j_614: [-10.9,  46.2,  -8.4, -55.1, -29.4,  45.6, -41.5,  65.2, -64.1, -77.3]
j_625: [ -5.1, -18.5, -28.0,  49.7, -57.0,   5.8, -35.0, -67.0, -51.6,  23.0]
j_354: [ -8.4, -55.1, -29.4,  -5.2, -41.5,  65.2, -64.1, -77.3, -42.3,   3.1]
j_72: [  1.2,  44.1, -44.5,  55.4,  72.5, -32.0,  45.5, -23.4,  56.1,  10.8]
j_70: [-55.0,   1.2,  -4.1, -59.5, -56.0, -20.6, -47.8,  33.2, -83.3,  40.4]
then: [ 1.2, 44.1]  [-44.5]
find: [ -8.4, -55.1, -29.4,  45.6, -41.5,  65.2, -64.1, -77.3]  j_614
then: [  1.2,  -4.1, -59.5, -56.0, -20.6, -47.8,  33.2, -83.3]  [40.4]
after: [55.4]  [72.5]
then: [-29.4,  -5.2]  [-41.5]
after: [-5.1]  [-18.5]

j_305: [-32.5, -19.4, -17.2,  45.6, -32.8,  17.3,  21.2,  62.0,  28.8, -22.1]
j_82: [-31.5, -18.2, -17.3,  30.9, -32.1,  11.1,  14.7,  43.3,  20.0, -23.7]
j_205: [ 27.5, -12.7,  27.4, -35.2, -20.4,  26.9,  11.8,  40.8,  17.0,   3.3]
j_41: [ 27.5,  17.5,  13.8, -28.7,  27.4, -12.7, -11.4, -11.5, -15.8,  16.0]
j_864: [-31.5, -18.2, -17.3,  30.9, -32.1,  11.1,  14.7,  43.3,   9.3, -23.7]
find: [ 27.4, -12.7, -11.4, -11.5]  j_41
gone j_205: [ 11.8,  40.8,  27.4, -12.7, -20.4,  26.9,   3.3,  17.0, -35.2]  [27.5]
gone j_41: [ 13.8,  27.5,  27.4, -12.7,  16.0,  17.5, -11.5, -28.7, -15.8]  [-11.4]

